[ 203   64  281 -467 -116 -169 -251  247  -33  186 -152 -122 -167   33
 -193  102  195 -152 -416  -37  137  285 -226   26  346  124 -277   86
  -78 -190  -60 -213  297  -52 -132  152 -270  370  181  229   52  158
  251]	fekis
[ 159   21  263   83  199   10 -293  207 -277   17   83 -445  130   36
 -249  137  -25  334  246  -73  -88  156 -165  -36  -21   49   59   76
 -198 -461  259  -15  183  -42  179  183 -267   90  -25  -51  109  176
  -14]	kol
[  -4 -442 -197 -180   48 -192 -521   98 -521  377 -132  180   36 -258
    2   53  -87  109 -181  118   92   40  175 -136 -172  480  313   80
   24   48  272  383   42 -167 -596   92  167 -218  171 -170 -222  -78
  220]	fekis
[ 233   -6  143  -74  310 -201 -431   50  218  497 -128   27 -235  148
 -143  122   77   -8  -48  -80   37  370   25 -103  315  234   29   -3
 -432   16 -332   12    0 -201 -146   48    3   17  -29  330  -78  333
  -92]	Vul
[  46 -255   28  352 -107   63 -899  216  -36  442  -71  120  364 -176
 -309  233  -58  401  269 -169 -139 -264 -261  -69  -94  198  825  -36
 -275 -201   95  -48 -243    1 -278 -108 -162  -97  196  281    8 -200
   -7]	Zilav
[ 250 -166   36  -16   78 -128  -82   56 -220 -124   89  274  234  -32
 -197  303 -168   86  -59  223   86 -208 -252  122  220   30  381  124
  324  -26  215 -282   92  277  -21  161  -42    2  -54   86  259 -156
  614]	Vul
[ 267   53  -43 -196  105   67   32   63 -117  145  -27  243  193   84
  -62  168   88  180  -10  276  438  383 -172  137  313  200 -101  106
  368 -337    7  -87   70  -53  -75   78  257 -251   86  287  245  220
  240]	kol
[ -52   57  268 -334  -94  208   20   81  121  200 -127  -17 -357   -5
 -321  208  -13    9 -138  -70   17  210 -183  -26  244   91   21  -78
 -120 -118 -213 -112  -10   94  195   51 -169   98   39   19  -16  -68
  157]	Vul
[ 193    2  118 -267  521 -373  360   74  223  102  -40 -229  -87   83
 -187  309  -66   92  240  133  238  542  181  -98  192 -100 -312  101
  -17 -406 -219  -64  -66 -115   56  181  127   38   44 -294   -1  156
 -256]	Zilav
[ 185   79  -28  -79 -226  -11 -285  -52 -113 -254 -180 -140  -13 -176
  503   13  176  -64 -172  379  117  439  -28  124   90  238   34  153
   19 -367  331  -72   34 -161  116  117  -89  112  -48  317  265 -492
  244]	fek
[  32 -248  -70 -240  286  171  282   23  -78 -119 -105    7  200  104
 -288  321 -142   98  151  156  -87   63 -304   96  193   -6   -8   65
  313   59 -187 -162   72  455   79 -161   89  -28   12  -99   79    0
  446]	fek
[-245  -69  198   61  107 -281 -492  293  181  200 -116  -83  -38   -9
   91  -97  -24 -100 -176 -137 -100  137   82 -127   89  285  196 -125
 -193 -116   79  121   47 -205 -118  134  -82  296 -142   72 -173   38
  -38]	fek
[ 125   77    6 -100 -216    9  -26   99 -230  317   51 -143 -114 -182
  -24  155   14  136 -211   41  139   53 -389 -117 -140   83 -181  133
 -118 -272  243  266   46 -118  114  232  -63  -35  121 -207 -117   38
 -151]	Zilav
[-443 -138 -146  416  133  309  -38 -286   40  180 -202    6  300   -3
  -88  159 -603   37  276  -28 -422  116 -290   37 -154 -176  251 -102
  169   81 -408  216 -139  230  193 -309 -197  119 -169  201 -114 -169
 -115]	fif
[ 200 -320   48  -48 -163 -343 -337   60 -231  376  -44   44 -134 -167
  163  128   59  317 -114   13   61  334  107 -120  -44  206  310  138
 -188 -151   26   44   -4 -365 -381  -31   29 -160  317  201  131   19
 -128]	fekis
[  31 -254  -85  -69 -380  289  162  159    6   10 -241   35  178  -42
 -164  324 -149  140  -65   33  149  312 -313   21  235   -9   80   78
  316 -221 -230  -86   12  318  237   31 -296  -77  189  352  -64 -310
   93]	fekis
[ 188 -359   79  -92  252   94  109  -20 -340 -316  212  359   60  140
 -422    3 -188 -139  146  156   55 -497 -368  -22  414 -194  187 -293
  179 -231  182 -178   23  263  -56   92  -77   80 -129  176  284  124
  573]	zolob
[ 326  -71  237 -330  -34   -9  -69   84   35 -148   59  111   88  181
 -545   85    8   56 -138   48  365   -9 -396   89  329   75  118  278
  129 -145   88 -321   45  253   61   42   55 -105   11  173  378  -73
  383]	kol
[ -78  143   53  153  280  -65 -434  -51   55  435   27 -169 -251   64
 -148  280 -196  -95   34 -289  -39 -219 -195 -148 -126  309 -310 -100
 -496  260  151   38 -102   65   65   51  -13  -61  -36   88 -112  162
  -59]	fekis
[ -56 -605   58 -109 -282   57 -101  153 -149   18 -241 -276   12 -110
  -49  196   59  -66 -201   96 -210  496 -358  -44  251 -133  -80 -200
   84 -593 -279  -22   47   78   49 -259 -362  235  222  275  315 -233
   78]	zolob
[ 125   96  -64 -302  279  -71  388  -50  159 -306  -50 -295  151   49
 -149  228 -129 -289   56  179   -3  200  -77  139   88 -254 -275  222
  185  182  -15 -105   95  164   91  -83   74  102  -65 -382  131  -34
  302]	fek
[-259   75  302  149 -201  -39 -353   67   88  165  -36  -89   17  138
  -81  178 -253  123  -43 -298  141  108  -27  -40   55  289  205 -144
 -154  -57  244 -288 -116  214  139  -79  -87 -102 -175  476  115 -268
  -98]	Zilav
[  44 -143  -64  290   88 -235 -230  177   56  -11 -212  -27   72 -249
  318   32 -170   43    1  233 -420  150  -55   60  105 -148  319   87
 -289 -509 -176  -22 -148 -198   76 -317 -306  100  235  342  232 -276
 -211]	fekis
[-126  -61   36  149  164  -95 -119  133 -378  279  104 -391  309  -28
 -145  167 -225   56  340    6  159  170 -367 -130 -212   48 -112   32
 -167 -330  292  212  -56  -78   15  207   -3 -132  -29  -48   41  194
 -219]	kemol
[ -64 -152  -92  116 -211    9 -273  126 -103  293  -75  -32   65 -276
  204  100   37   74 -108  -32 -122   49 -101 -101  -48  152  228  -34
 -269   87   32  138  -48 -167 -139 -121  -98 -128  233  153  -22 -171
 -134]	gabap
[-222 -236 -108  482  150  146 -340   23   44  206  -60 -114  224   22
 -107   11 -188   11  396  -95 -562 -278  -87  190 -102 -329  158   73
   28   40 -282   14 -131   87  131 -281 -220  126  183 -106 -114  -63
 -197]	Vul
[ -42  102  251   82   -2 -171  -63  129  328  302 -312  -32 -385   20
 -184  147 -335  170 -356   14  -69  310  359 -107  492  312  259  -97
 -329  -91 -193  -90  -26   95  231  179 -233   60 -172  127 -220 -262
   70]	kol
[ 380  -50   32 -137   29 -164   46   10 -130 -624  193  -24  238  293
 -367  -96  134  -73   61  120  295 -477 -287   54  126 -272   83  137
  173 -135  601 -279  -10  232 -156  268    7 -106   48  -99  319   -5
  412]	kemol
[  15 -337  180 -193 -327  168  111  135  179   58 -122  183 -116  -82
 -127   67   47    5 -298  -59   72  213 -350    0  269   93  211  -89
   40 -193 -308 -152   10  143  195  -97 -194  105   93  327  101 -232
  112]	fif
[ 139   19  116  171 -526  -32 -217 -110 -166 -199  -83 -153  -27  -78
  270  -74  104 -164 -330   37 -112  -53 -347 -109  -41  -32  284  111
  -58 -101  511    4    5 -128   34  -22 -250  154 -162   36  212 -338
  230]	kemol
[ 219  186  180 -329  402  181  142  -97  171  -93  136  276 -218  145
 -313  117   14  -63 -288   45   -9 -353 -284  184  243  296 -562 -180
  386   78  -58 -219  168  327  258   68  -21   86   11  -47   71    0
  507]	kol
[ 177  -49 -187 -350  -53   21   -9  215  -93 -475   25  -50  267   87
  129   85  151   -6  106  227  458  194 -107  177   69   82 -182   41
  329 -517  469 -259  -55  166  -14   31  162 -223  306  307  376  -58
  269]	gabap
[ -91 -568   48 -460  -60  -45   -5  -42 -102 -101 -262 -153 -167  -47
 -267   92  317 -105 -140   58   29  476 -259 -127  249   24 -307  -48
   65 -249 -809  -66   44  207  -51 -204  -23  315   -6  -33  148  -17
   78]	kemol
[  -3 -121  205 -143 -541  463  133 -209  187 -129 -112  246 -289 -101
  148 -140  129  -60 -251  342   21  363 -245  -46  340  179  137   41
  -15 -399   29   10  -63  -49  331    4   -6   80 -104  437  314 -547
  311]	Vul
[-274  118  270  -55  158 -345 -479  119   24  501 -211 -304 -341   65
 -205  200 -358  129 -203 -327   46  162  104 -210    8  386   16 -125
 -297  297  109  -37   -9  -21  -99   35  -35   17 -204  122 -106  162
 -135]	kemol
[  12 -169   77  247 -162  -63  -23  131  134  116  -12 -294  135 -157
 -106  376 -114  186   56   97 -220  274 -178  -64   70 -319  163    3
  -13 -296  182   -1   69 -130  206  189 -121   58   51  115  136  -69
  -62]	zolob
[ 107  138  125  163  176 -401  190  205  622  116   -4 -307  273  -62
  227  519   33   29  -69  223 -134  566   67   17  109 -283 -304  131
   -2 -194  -17 -133   36 -317   41  203  -70   38  131  -67  -68   79
  -99]	gabap
[ 258 -384  -29 -312  273   77   17   84 -525   35   12  146  -22   48
 -476  143 -104  145 -103  187  298   19 -316  -69  481  123  -98 -177
   74 -575   36   88   41  155   93   -6   39 -117  -70  121  155 -149
  599]	Vul
[ -22   48   -2  217 -151  -49 -214  144 -233  151   59 -371    9  -53
  -54  285  -28  345   21  -80  -32  186  -38    8 -251    9   -3  111
  -22 -310  253   49   82  -61  153  187  -80 -197  206  -68   99   -4
 -287]	Vul
[ -76 -329   71   -7   15  -79 -638  111 -460  428  -52 -239   16 -226
  -16  386 -187  152  -26   -2 -119 -285 -286 -201 -303  348  302  -74
 -285  430  376  231    0  -67 -575   17  -90  -25  -89   13 -124 -177
  220]	fekis
[-174   10 -161  478   67  -90  285  -76  239  210 -149 -157  157   77
  139  307 -393   70  147  -75 -393  187 -181  104 -110 -553  134  -18
 -219 -296 -212   96 -179  125  287 -272 -328   74  139   57  -24 -222
 -401]	fif
[-229  115   96  -47 -370 -360 -576  207  -72  576 -205 -278 -338 -213
   41    4 -364  141 -418  -20  -50  222   91 -207  101  577  226 -179
 -521  -24  499  108   29 -257 -201   83   11  -81 -184  298   -6 -106
  -39]	fif
[  86  547   55   25  356   -8 -522  244   17  353   24  -95   76  149
  121 -199   16  -38  153 -135  344  -59 -100  -49   27  466 -265  -28
 -321 -165  424  103 -133 -401  -44  161   50 -143 -116  201 -311  259
 -233]	Zilav
[-238    0   26  115  -37   38 -248   96  112  233  -85  134   23 -102
  121 -204 -160 -173 -124 -120   42   92  -59 -127  129  340    7 -240
   19 -146   23  125  -87 -236   -3 -173  113  -20  -50  234  -79  182
 -138]	gabap
[ 240 -117  -38 -332  176  -42  123 -124   73 -189  -76  239  386   74
 -135   43  -37 -140  -93  146  324    7 -410   90  112   17  -94  100
  425   -8  120 -176  -19  364   30  -12    4   88 -108  192  127 -272
  411]	Zilav
[ 120 -161  205 -429   70  108   11  234  405  338 -170  -38 -165  -82
 -217  237  221  239  -83   52  -48  499 -245    8  389  207    4 -209
  -55  -11 -622 -230 -168   99  314 -121  -62 -124  176  323   59   66
  268]	kol
[ 273 -194   -1    0  194  -59  -95  -98 -359  305  185 -148 -396  -22
 -244  260   83  137   12  -58   30   -3  -30 -297   70  286 -582  108
 -329 -131  -55  177  232 -159  -62  296   34    3  183 -323 -115  337
  -69]	Vul
[ -47  -38 -248  478  166 -138  229  -74  182 -135 -118  -85  222  -22
   91  279 -351  105  271  -92 -530 -116  -87   95  -69 -564  250  -25
  -15  -42 -177  -49  -96  167  285 -262 -304  104  143   53   18 -144
 -148]	kemol
[ 215  -39 -111   64 -210 -196 -380   45 -157 -141  -90   65  293 -105
  121  -92  -57  116  -88   68  291 -113   25  -72 -125  194  509  155
  -46  -40  534  155 -143  -31 -403   46  -30 -274  166  127   92 -191
   81]	Zilav
[ 259 -150   68 -107  194   -8  140  -54 -263 -232  -49 -180  162  183
 -196  204    1  -86   23  172   95  -87 -344   69   52 -135  118  181
  216    0  158 -213  102  207 -209   60 -140  237  -33 -251  272 -183
  369]	fif
[ -75  -16 -140  712 -101 -191 -124   -6 -110  287 -171 -149 -147 -240
  170  258 -392  351    4 -130 -448 -179  -61   -3  -99 -325  520   77
 -609 -100   -6   23  -76  -59  173 -251 -327   57   97   -4  151 -158
 -333]	fek
[  53   44   85  244 -735  -38 -209 -327 -196  -50  -81   67 -242 -119
  176   90  -62   65 -302   56    8  127 -239    5   96 -120  489   54
  -42 -227  189   17   -9  -73   99   35 -151   85  -34  355  394 -384
    3]	kemol
[  46    2 -256   54  -39  -43 -377  -72 -156   79 -133  117  389 -122
   -3  207  -38   43   19 -107  173   30  -66  -10 -213  150  141  187
  213  -71   26  243  -73   75 -223 -142   10 -148   85 -178 -198 -244
  -65]	gabap
[  12 -237  106  295 -342  165 -218 -239 -580 -156   91 -183   35 -171
  156  -11  -31   45 -127  -84 -155 -149 -373 -255 -261 -142  242  -87
  106 -240  448  164    2 -166  184 -143 -131  142  -49  249  249 -418
   21]	fekis
[-133 -104  171  -30 -501   45  333 -183  -41 -460  -38  -16 -144 -247
    0   46 -247   78 -278  -68 -176 -138 -248 -168   38 -246  325 -124
  132  -73  455   93  144   46  299    5 -146  192 -111  221  210 -557
  277]	fek
[  -2 -267  -84   -2 -137  276 -563  -66    4  329  -77   20   40   -4
 -276  332  -43  453  147   48 -149   -5  -83    6 -163  329  391   30
 -172  176  -42  122 -190  143 -338 -157   84 -431   91   75  -41 -351
  129]	fek
[ 295 -101   26 -337   21 -365  103  130 -525 -410   27   14  -63   80
 -385  -75 -202 -116 -167   84  370 -251 -189   83  332  -51   -8  109
  263 -398  449 -363  133  351  183  205  -13   78  -55  -49  301   53
  543]	zolob
[-223  -55   34  -64 -399  181 -186   -7   82  119 -189 -190 -342 -173
   44  117  131  138 -233 -135 -256   17 -251  -68  140   27 -150 -334
 -361   54 -204 -153   48   18  129 -115 -249  245   44  374   -9 -102
   77]	fekis
[-108  -16   32  389   94   40 -109   81  124  119  -18 -126   59 -172
   20  304   33   87 -216  148  -93  482  112   61   41 -302  -87   77
   28 -402 -208   52  119 -198  319   99   40  -49   89  -43   89  155
 -453]	fek
[  57  -60 -210  560  611  -78 -326  -57   -1 -183  -70 -364  337  227
  110  163 -134  -97  304  -17 -572 -356 -178   93 -288 -219  -86  134
 -251   88  -47  -45  -14  130 -176 -277 -255  245  134 -103  -17   89
 -127]	kol
[ 488   35  -49 -294  155 -158  355  -26 -107 -294   99  282  167  217
 -117   86  -53   23   87  107  321 -174 -296   -4  216 -191  185   25
  345 -231  580 -118  -11    9 -129  100  146 -184   91  220  219  -47
  362]	zolob
[  51  -78  -55 -113  197 -130   83   73  -33  -22  179   78  126  -45
 -219  143 -225   40  119  -88   49 -273 -260  -61 -149   22   57 -158
  -71  -92  319   70    8   92 -134  -27   84  -76 -107  -85  133  108
  100]	Zilav
[ 216   81  112  207 -291  -21 -247 -161 -190  249   30  271   38    2
  -31  252   56  444 -118  -27  -65 -330 -188   16  -42  135  603   90
  -68  256  214   38  -52  150 -201   58 -105 -262   76  107   59 -349
  276]	kemol
[-248 -202   52  146 -449  -20  -75 -229 -169  -17 -132   -7   20 -243
   32  209 -414  -27 -227  -71  -69  107 -454 -152   -7 -158  405 -143
  -53 -217  306  162  -39  110  168 -183 -148   98 -282  211  202 -346
   77]	gabap
[-115 -141   42 -273 -146  186 -175  247  115   88 -205 -293   45   63
  -16  291   42   93   31  167  -69  373 -101   46  143  304 -190  -68
  147 -173    6 -201  -19  131 -169  -31 -135  -21  202   31   -5  -79
  183]	kol
[ 299  -67 -189   99  -97  -80 -330   57 -136   81 -106   31  197  -46
  109  186   93  183  -94  137  213   54  -98  -17  -55  170  232  283
   60  142  -58   26 -171   85 -183   -5 -163 -316  104  -13   49 -224
   37]	fif
[ 358  -64  -36 -137  287  -32 -236   52 -208  291 -133  192   78    0
 -156   74  -35  192  -14   21  267 -208 -266 -163 -134  258  419  213
 -173  282  234  150  -99 -226 -493   93   59 -216  -40   85 -205  -98
  165]	zolob
[ 149 -132    8  563  279 -189 -503  116  -21  500 -110   45  391   -9
  -30  398 -231  252  207 -265 -597 -167  -96   64 -235 -241  709  178
 -227  143 -155 -208   40  -98 -340 -250 -458  231  411  257  -71  -50
 -159]	Vul
[-287 -104 -151  453 -255  158   11 -155 -437  134 -173  -43  202  -89
   58  355 -563  186   62 -200 -161  -49 -340   15 -188 -242  478  -38
  -15  -97   88  232  -50  250  200 -306 -184    5   26  390   24 -384
  -44]	Zilav
[ -19 -262  352 -113 -600   42 -141 -150 -178  -57   -9 -149 -330  -96
   62  -66  -34  166 -192  108   12   19 -345 -132   14  213  314   62
 -191 -101  187  -61  -93  -48  -23  -86  -76  146 -118  277  393 -512
  227]	kol
[ 235 -390  -77  -39 -127  -71 -329  145 -318  193 -107  252   80 -127
 -212 -129   67   11 -161  229  231  -77  -77  -65  237  293  336  237
  -49 -258  103  129  -31   -9 -213  189   80 -136  132   -1  -46 -272
  203]	fek
[ -32  -67   70   87  174  118    8   72  206   84 -299 -174  -82  129
 -113  303  121 -219 -102   22 -448  267    4  168   85 -294 -312   68
    9 -291 -338 -394   58  -41   25 -215 -292  268  375  133  110 -203
   31]	fekis
[  87  223   24  -65   44   61   82   -5  238 -248  160 -347  -93   66
   74  141   34  108  199  -22  227  -98 -162 -152 -232  -36 -334  156
 -329 -120  530   13 -191  -60  174  120  117 -178   47 -236  -49   24
 -229]	kol
[  32   27  148   29 -294  350  168  127  411   25  111 -187 -117  -16
   10   93  256   72   71 -191 -212   11 -311  -17  116   48 -287 -234
 -120 -115 -204  -74  -49   30  392  -93 -240    4  282  124   50  -20
  -38]	Vul
[ 109 -265   -7  150   79 -116 -305   11 -527  -10  141 -302   33  -74
  -77  369  -17  221 -100  183   45  -79 -166 -202 -150  105 -162   -6
 -151 -240  213  165  110  -23 -289  210  -45    6   12 -214   37   73
   84]	kol
[  10  -45  134  -19 -230   15 -138 -327 -307 -115  -52  160 -289  -36
   67 -126  -57  111 -190  -26  -61 -242 -223  -26  -64  -32  390  179
  -20   74  204  -29   34   19  -34  -95 -119  232 -166 -116  227 -310
  123]	fekis
[  81 -253 -141  -63  121  -50 -534  216 -202  305  -62  260  349 -298
  -81    8  -68  260   39   42   87 -209  -33 -101 -120  461  617  -44
  -51  156   67  233  -71    3 -412   36  -24 -115    3   -4 -236 -210
  115]	kemol
[ 104 -204  190  113 -246 -117 -384   -4 -501   45   26 -247 -125 -164
  108  226   92  117 -245  -10  -83 -235 -346 -216   55  134  144 -142
 -311   24  364   79   85  -97 -311  -61 -226   85   38   86  303 -158
  277]	zolob
[ 162   84  -51   73   12   68 -204   86 -426  397   68 -106   59  -87
   53  226  108  405  109   64  102  179 -178  -25   32  147 -109   88
  -81 -213   11  149   92 -115   74  272 -132 -158  131 -113 -204  199
 -149]	zolob
[-285 -354   90 -137 -659   15 -296  -38 -186  135 -194  235   39 -397
  176 -382  -36 -209 -462   34   67  292 -347  -33   18  218  485  -34
  206 -157   -4  248   32  -57  176  -97  -95  219 -351  361  176 -536
   11]	kol
